Below are the code and all the weights of a small trained network. Each question names an input and a class and asks about switching units off, where a switched-off unit gives its printed mean instead of its output.

import numpy as np


def w(rows, s, z=0):
    codes = np.array(rows[::2]) - 128.0
    scale = np.full(codes.shape[1], s)
    scale[-1] = z or s
    return codes * scale


def f(y):
    return np.maximum(y, 0)


def log_softmax(a):
    a = a - a.max(-1, keepdims=True)
    return a - np.log(np.exp(a).sum(-1, keepdims=True))


def net(x, mask):
    res = np.array(x, float).reshape(1, 6) / 4 @ E
    y = f(res @ A[0][:, :-1].T + A[0][:, -1])
    res = res + np.where(mask, y, B[0][:, -1]) @ B[0][:, :-1]
    return log_softmax(res[-1] @ U[:, :-1].T + U[:, -1])


A, B = {}, {}
E = w([
[61,114,226,190,207,66],'x0',
[215,200,185,103,189,100],'x1',
[120,133,181,177,51,101],'x2',
[188,127,102,255,133,122],'x3',
[208,104,132,91,100,111],'x4',
[175,56,214,122,150,196],'x5',
],0.01)
A[0] = w([
[156,132,109,160,81,159,181],'neuron 0',
[171,254,92,142,133,38,86],'neuron 1',
[132,119,127,93,131,94,111],'neuron 2',
[131,226,122,208,180,50,178],'neuron 3',
[178,152,104,92,124,29,144],'neuron 4',
[126,123,221,144,85,77,141],'neuron 5',
[75,145,103,98,124,55,144],'neuron 6',
[100,84,106,85,26,104,172],'neuron 7',
[127,216,92,98,199,50,140],'neuron 8',
[84,125,78,111,102,116,85],'neuron 9',
[174,28,200,159,141,94,175],'neuron 10',
[77,19,151,207,180,165,253],'neuron 11',
[163,17,134,168,43,81,204],'neuron 12',
[192,237,112,133,47,108,143],'neuron 13',
[156,176,158,121,27,144,120],'neuron 14',
[129,118,86,77,78,244,137],'neuron 15',
[225,92,102,37,152,95,133],'neuron 16',
[75,181,113,133,94,109,169],'neuron 17',
[167,77,190,94,145,34,121],'neuron 18',
[106,157,12,125,192,118,194],'neuron 19',
[66,93,188,184,134,109,155],'neuron 20',
[131,26,175,175,144,187,185],'neuron 21',
[101,108,93,36,131,50,172],'neuron 22',
[119,195,114,173,121,19,141],'neuron 23',
[178,200,162,141,67,135,116],'neuron 24',
[158,207,89,148,165,9,107],'neuron 25',
[159,99,82,76,71,89,126],'neuron 26',
],0.0094,0.0054)
B[0] = w([
[130,146,177,128,137,98,179],'neuron 0',
[77,140,84,188,84,215,199],'neuron 1',
[115,173,127,115,106,119,145],'neuron 2',
[101,127,89,251,136,86,224],'neuron 3',
[144,171,111,211,63,77,183],'neuron 4',
[164,65,240,134,170,155,191],'neuron 5',
[144,29,95,149,53,189,194],'neuron 6',
[100,89,185,64,139,116,211],'neuron 7',
[127,63,114,154,107,106,205],'neuron 8',
[170,141,206,123,94,138,171],'neuron 9',
[150,172,174,70,196,26,206],'neuron 10',
[18,101,182,221,190,79,252],'neuron 11',
[91,140,193,138,152,18,212],'neuron 12',
[172,160,212,202,103,120,201],'neuron 13',
[151,163,135,145,126,176,177],'neuron 14',
[167,94,117,48,72,55,212],'neuron 15',
[235,134,119,82,53,141,200],'neuron 16',
[160,132,129,148,5,195,192],'neuron 17',
[131,159,181,50,146,119,180],'neuron 18',
[113,129,56,64,88,74,215],'neuron 19',
[191,73,221,253,153,145,213],'neuron 20',
[42,107,99,118,143,24,216],'neuron 21',
[129,136,127,151,66,122,206],'neuron 22',
[121,77,106,177,110,175,206],'neuron 23',
[144,197,140,240,163,139,167],'neuron 24',
[112,101,19,226,31,93,198],'neuron 25',
[99,130,209,97,167,118,186],'neuron 26',
],0.0063,0.012)
U = w([
[96,174,44,133,128,80,121],'0',
[157,45,197,141,107,155,119],'1',
[103,192,105,97,228,251,2],'2',
[177,209,210,77,134,92,98],'3',
[195,57,139,34,93,117,122],'4',
[171,177,156,122,203,126,154],'5',
[96,141,196,114,243,25,165],'6',
],0.011,0.0071)

Each question gives the input, the list of numbers given to net, and the class t.
The units are the neurons (one row each of A and B). Each row of codes is followed by its name. A weight is (code - 128) times the scale printed after its matrix; where a second scale follows, it is the last column's (A, B and U).
mask holds one flag per neuron, in row order. A switched-off neuron (its flag False) gives its mean, the last column of its row in B, instead of its output. The means were averaged over made-up inputs and are rounded, as every weight is.
A unit's drop is (log p(t) with every unit on - log p(t) with that unit switched off) / (log p(t) with every unit on - log p(t) with every unit switched off).
The circuit of an input: a set's keep is (log p(t) with only the set's units on - log p(t) with every unit switched off) / (log p(t) with every unit on - log p(t) with every unit switched off). Starting from the 12 units with the biggest drops (on a tie, the unit counted first), units are removed one at a time, each time the one whose removal leaves the highest keep (on an exact tie, the one counted first), for as long as the keep stays at least 0.8.
units of the circuit, in order: the units of the circuit, biggest drop first
k most important neurons: the k neurons with the biggest drops, biggest first
drop of u: that unit's drop, to one decimal
input [-6,-6,0,3,2,-1], class 4: units of the circuit, in order => neuron 15; neuron 11
input [5,-3,-1,-4,-7,0], class 1: units of the circuit, in order => neuron 10; neuron 20
input [2,7,8,7,2,-5], class 1: units of the circuit, in order => neuron 23
input [6,-7,-1,4,-4,-5], class 1: 2 most important neurons => neuron 20; neuron 17
input [7,7,5,7,-7,-6], class 1: 3 most important neurons => neuron 20; neuron 5; neuron 23
input [-7,-3,-1,6,-2,1], class 4: 3 most important neurons => neuron 15; neuron 11; neuron 3
input [4,-1,0,-4,-6,-6], class 0: 2 most important neurons => neuron 19; neuron 5
input [-8,-2,3,6,-7,-2], class 3: 2 most important neurons => neuron 13; neuron 25
input [-4,-8,-2,0,5,6], class 6: 2 most important neurons => neuron 12; neuron 21
input [-2,-3,-5,2,-1,1], class 0: 3 most important neurons => neuron 5; neuron 20; neuron 10
input [-7,1,3,-3,-6,1], class 4: drop of neuron 11 => 0.3
input [-6,4,-2,1,-2,4], class 4: drop of neuron 8 => -0.1
input [0,-4,-3,-5,2,-4], class 4: drop of neuron 25 => 0.0
input [-7,-8,1,4,1,1], class 4: units of the circuit, in order => neuron 15
